Below are the code and all the weights of a small trained network. Each question names an input and a target symbol and asks about switching units off, where a switched-off unit gives its printed mean instead of its output.

import numpy as np


def w(rows, s, z=0):
    codes = np.array(rows[::2]) - 128.0
    scale = np.full(codes.shape[1], s)
    scale[-1] = z or s
    return codes * scale


def f(y):
    return y / 2 * (1 + np.tanh(0.7978845608 * (y + 0.044715 * y**3)))


def softmax(a):
    e = np.exp(a - a.max(-1, keepdims=True))
    return e / e.sum(-1, keepdims=True)


def log_softmax(a):
    a = a - a.max(-1, keepdims=True)
    return a - np.log(np.exp(a).sum(-1, keepdims=True))


def net(x, mask):
    ids = ['αβγηθλμξπσ'.index(c) for c in x.split()]
    T = len(ids)
    res = E[ids] + P[:T]
    u = 0
    for l in range(2):
        r = res
        for j in range(2):
            rows = slice(2 * j, 2 * j + 2)
            q, k, v = (r @ M[l][rows].T for M in (Q, K, V))
            z = softmax(np.where(np.tri(T) > 0, q @ k.T / 2**0.5, -1e9)) @ v
            o = O[l][rows]
            res = res + np.where(mask[u + j], z, o[:, -1]) @ o[:, :-1]
        u += 2
        y = f(res @ A[l][:, :-1].T + A[l][:, -1])
        res = res + np.where(mask[u : u + 12], y, B[l][:, -1]) @ B[l][:, :-1]
        u += 12
    return log_softmax(res[-1] @ U[:, :-1].T + U[:, -1])


Q, K, V, O, A, B = {}, {}, {}, {}, {}, {}
E = w([
[171,210,128,162,118,132,148,138,84],'α',
[83,164,103,91,55,143,107,115,181],'β',
[126,171,110,132,93,157,60,185,103],'γ',
[96,163,216,131,168,171,132,71,154],'η',
[149,122,221,160,122,129,133,104,109],'θ',
[130,195,115,172,97,35,118,114,160],'λ',
[149,136,119,86,173,86,131,190,167],'μ',
[167,163,167,75,77,114,5,121,132],'ξ',
[91,49,138,148,156,60,91,95,132],'π',
[126,165,114,46,111,95,116,98,92],'σ',
],0.017)
P = w([
[186,152,254,152,96,89,119,154,174],'0',
[179,143,226,153,144,137,97,167,151],'1',
[139,118,189,144,140,147,88,149,138],'2',
[134,90,158,122,70,134,151,126,131],'3',
[115,102,134,132,76,107,159,124,104],'4',
[113,136,123,129,126,79,147,155,91],'5',
[106,126,127,119,94,106,141,151,106],'6',
],0.0073)
Q[0] = w([
[124,225,158,204,105,47,104,172,23],'L0H1',
[201,74,96,146,154,74,221,178,108],'L0H1',
[156,61,1,105,126,97,168,117,65],'L0H2',
[113,100,137,110,68,185,146,222,49],'L0H2',
],0.0054)
K[0] = w([
[7,70,71,93,116,174,221,82,139],'L0H1',
[146,155,154,101,109,203,103,160,154],'L0H1',
[155,202,150,46,215,254,233,187,111],'L0H2',
[73,124,98,254,201,102,153,87,141],'L0H2',
],0.0053)
V[0] = w([
[231,78,123,226,124,32,183,197,97],'L0H1',
[165,182,101,87,69,163,121,91,89],'L0H1',
[57,158,70,149,46,31,93,103,254],'L0H2',
[125,203,215,161,113,162,168,147,212],'L0H2',
],0.0053)
O[0] = w([
[177,2,179,156,133,92,124,92,37,198],'L0H1',
[153,132,118,107,170,47,27,69,116,127],'L0H1',
[224,122,47,205,111,98,164,81,160,177],'L0H2',
[138,129,29,74,183,250,161,152,149,254],'L0H2',
],0.0073,0.0038)
A[0] = w([
[100,98,168,135,58,176,131,163,132,148],'L0N1',
[80,16,90,142,181,91,217,155,133,181],'L0N2',
[173,70,173,59,221,95,114,114,106,252],'L0N3',
[137,108,208,87,131,90,138,140,171,182],'L0N4',
[139,147,57,114,153,139,138,114,40,56],'L0N5',
[90,117,202,169,165,254,183,52,174,16],'L0N6',
[132,103,194,57,202,137,253,91,155,116],'L0N7',
[157,138,96,81,138,192,137,70,79,52],'L0N8',
[176,189,146,63,155,125,111,96,128,104],'L0N9',
[189,100,102,139,125,157,152,156,207,67],'L0N10',
[150,189,98,186,200,180,209,146,137,169],'L0N11',
[174,130,48,155,90,194,105,176,65,146],'L0N12',
],0.007,0.004)
B[0] = w([
[72,133,120,131,198,153,117,218,88,143],'L0N1',
[118,79,157,150,42,155,93,128,182,184],'L0N2',
[166,142,73,104,14,187,108,119,73,254],'L0N3',
[166,104,113,44,98,166,92,143,106,181],'L0N4',
[143,142,203,41,78,136,57,90,146,132],'L0N5',
[109,161,93,112,182,12,127,132,127,162],'L0N6',
[85,116,3,101,156,92,129,116,108,164],'L0N7',
[162,131,99,84,147,77,107,20,172,125],'L0N8',
[228,118,142,89,56,105,131,84,189,170],'L0N9',
[134,102,59,158,171,166,55,159,159,120],'L0N10',
[115,49,144,158,74,133,155,81,175,228],'L0N11',
[60,159,107,233,106,125,113,83,101,221],'L0N12',
],0.0065,0.0041)
Q[1] = w([
[159,178,120,142,34,96,148,166,103],'L1H1',
[74,84,254,94,144,63,101,145,154],'L1H1',
[159,112,158,126,161,174,16,156,125],'L1H2',
[118,84,77,82,215,90,97,224,214],'L1H2',
],0.0056)
K[1] = w([
[62,103,23,120,130,107,105,86,26],'L1H1',
[187,143,61,156,119,227,216,211,171],'L1H1',
[182,173,188,112,151,73,178,111,212],'L1H2',
[205,115,254,177,138,169,175,119,201],'L1H2',
],0.0053)
V[1] = w([
[165,216,181,202,132,154,173,212,75],'L1H1',
[103,209,59,65,174,107,235,142,96],'L1H1',
[111,54,43,139,147,202,41,254,160],'L1H2',
[49,134,154,247,155,135,207,139,103],'L1H2',
],0.0062)
O[1] = w([
[193,181,26,89,81,168,161,173,98,129],'L1H1',
[165,103,72,120,188,201,144,99,136,7],'L1H1',
[118,89,125,150,142,89,114,255,157,135],'L1H2',
[178,187,173,152,105,199,201,148,124,3],'L1H2',
],0.0081,0.0052)
A[1] = w([
[168,201,105,141,132,218,167,111,104,137],'L1N1',
[175,234,119,103,193,151,188,62,72,101],'L1N2',
[196,91,102,126,79,251,138,206,88,224],'L1N3',
[224,230,150,130,133,155,62,188,143,85],'L1N4',
[152,130,26,183,182,169,156,125,134,48],'L1N5',
[183,88,121,105,91,115,66,187,33,175],'L1N6',
[237,126,242,80,165,156,78,86,63,139],'L1N7',
[53,68,159,185,144,119,120,160,88,3],'L1N8',
[60,156,151,1,79,127,78,184,63,232],'L1N9',
[81,233,65,87,101,216,151,143,160,94],'L1N10',
[143,120,176,134,126,111,24,112,176,107],'L1N11',
[150,210,14,105,106,110,123,132,130,116],'L1N12',
],0.0065,0.0035)
B[1] = w([
[176,133,93,72,171,104,191,139,182,160],'L1N1',
[120,23,80,76,153,124,170,109,198,163],'L1N2',
[159,144,158,109,159,206,92,161,43,193],'L1N3',
[145,89,230,92,37,117,161,164,184,162],'L1N4',
[253,244,74,167,18,185,134,117,158,125],'L1N5',
[172,146,137,102,130,98,120,119,27,254],'L1N6',
[66,17,140,172,93,128,174,172,100,171],'L1N7',
[174,188,102,68,98,134,83,131,149,157],'L1N8',
[85,136,133,132,240,122,236,123,162,255],'L1N9',
[110,177,150,99,132,175,225,82,169,146],'L1N10',
[25,187,146,51,90,162,165,124,137,190],'L1N11',
[247,168,143,61,104,189,84,86,135,181],'L1N12',
],0.0058,0.0071)
U = w([
[72,81,122,130,128,179,173,110,241,161],'α',
[156,130,52,129,179,119,54,181,109,181],'β',
[198,128,77,140,74,61,47,100,230,3],'γ',
[201,93,82,195,67,119,133,43,112,200],'η',
[198,67,73,66,122,74,162,186,156,77],'θ',
[134,117,104,89,140,104,160,53,59,149],'λ',
[106,126,103,110,186,45,98,41,136,139],'μ',
[108,81,148,118,107,89,16,73,121,104],'ξ',
[109,151,233,95,111,83,147,133,163,70],'π',
[89,2,163,185,159,64,143,179,112,241],'σ',
],0.0061,0.0034)

Each question gives the input, a string of symbols that net reads in full, and the target symbol t.
The units are the heads (2 rows each of Q, K, V and O) and the neurons (one row each of A and B). Each row of codes is followed by its name. A weight is (code - 128) times the scale printed after its matrix; where a second scale follows, it is the last column's (O, A, B and U).
mask holds one flag per unit, layer by layer, with each layer's heads first. A switched-off unit (its flag False) gives its mean, the last column of its rows in O or B, instead of its output. The means were averaged over made-up inputs and are rounded, as every weight is.
A unit's drop is (log p(t) with every unit on - log p(t) with that unit switched off) / (log p(t) with every unit on - log p(t) with every unit switched off).
The circuit of an input: a set's keep is (log p(t) with only the set's units on - log p(t) with every unit switched off) / (log p(t) with every unit on - log p(t) with every unit switched off). Starting from the 12 units with the biggest drops (on a tie, the unit counted first), units are removed one at a time, each time the one whose removal leaves the highest keep (on an exact tie, the one counted first), for as long as the keep stays at least 0.8.
circuit, biggest first: the units of the circuit, biggest drop first
unit that matters most: the unit with the biggest drop
top k neurons: the k neurons with the biggest drops, biggest first
k most important neurons of layer l: the k neurons of layer l with the biggest drops, biggest first
heads that matter: for each layer, one digit per head in row order, 1 if its drop is at least 0.15 and else 0, layers parted by /
drop when u is switched off: that unit's drop, to one decimal
input θ π β α η β, target α: top 3 neurons	L1N6, L1N10, L0N6
input λ θ μ γ, target β: top 2 neurons	L1N3, L0N12
input μ π λ, target σ: heads that matter	10 / 01
input σ α σ β, target μ: unit that matters most	L1H2
input η γ π π η, target σ: heads that matter	11 / 01
input λ α λ λ, target η: circuit, biggest first	L1H2, L0H2, L0H1
input η α ξ, target π: heads that matter	10 / 00
input π σ λ λ γ, target η: circuit, biggest first	L0H2, L0N12
input λ α β, target η: heads that matter	01 / 01
input γ σ β α α λ, target γ: heads that matter	10 / 10
input α α λ, target η: heads that matter	00 / 11
input α η π π π η, target σ: heads that matter	10 / 01
input π π α, target σ: heads that matter	10 / 00
input α α α γ, target λ: unit that matters most	L1H1
input η π θ, target σ: heads that matter	01 / 00
input σ β γ λ, target γ: heads that matter	11 / 00
input ξ γ β μ η, target μ: heads that matter	10 / 00
input θ γ π μ α, target σ: heads that matter	00 / 01
input λ γ γ, target η: heads that matter	01 / 00
input α α α π π γ, target σ: top 2 neurons	L1N12, L1N9
input σ λ π, target ξ: top neuron	L0N2
input λ θ α, target η: 2 most important neurons of layer 0	L0N12, L0N11
input σ γ ξ μ σ, target μ: heads that matter	10 / 01
input λ λ α α, target η: drop when L0H2 is switched off	0.3
input α α θ, target λ: drop when L1N6 is switched off	0.2
input σ α μ π π μ β, target σ: drop when L1N4 is switched off	0.0
input η γ α β, target α: unit that matters most	L1N10
input α μ η, target μ: drop when L0N6 is switched off	0.7
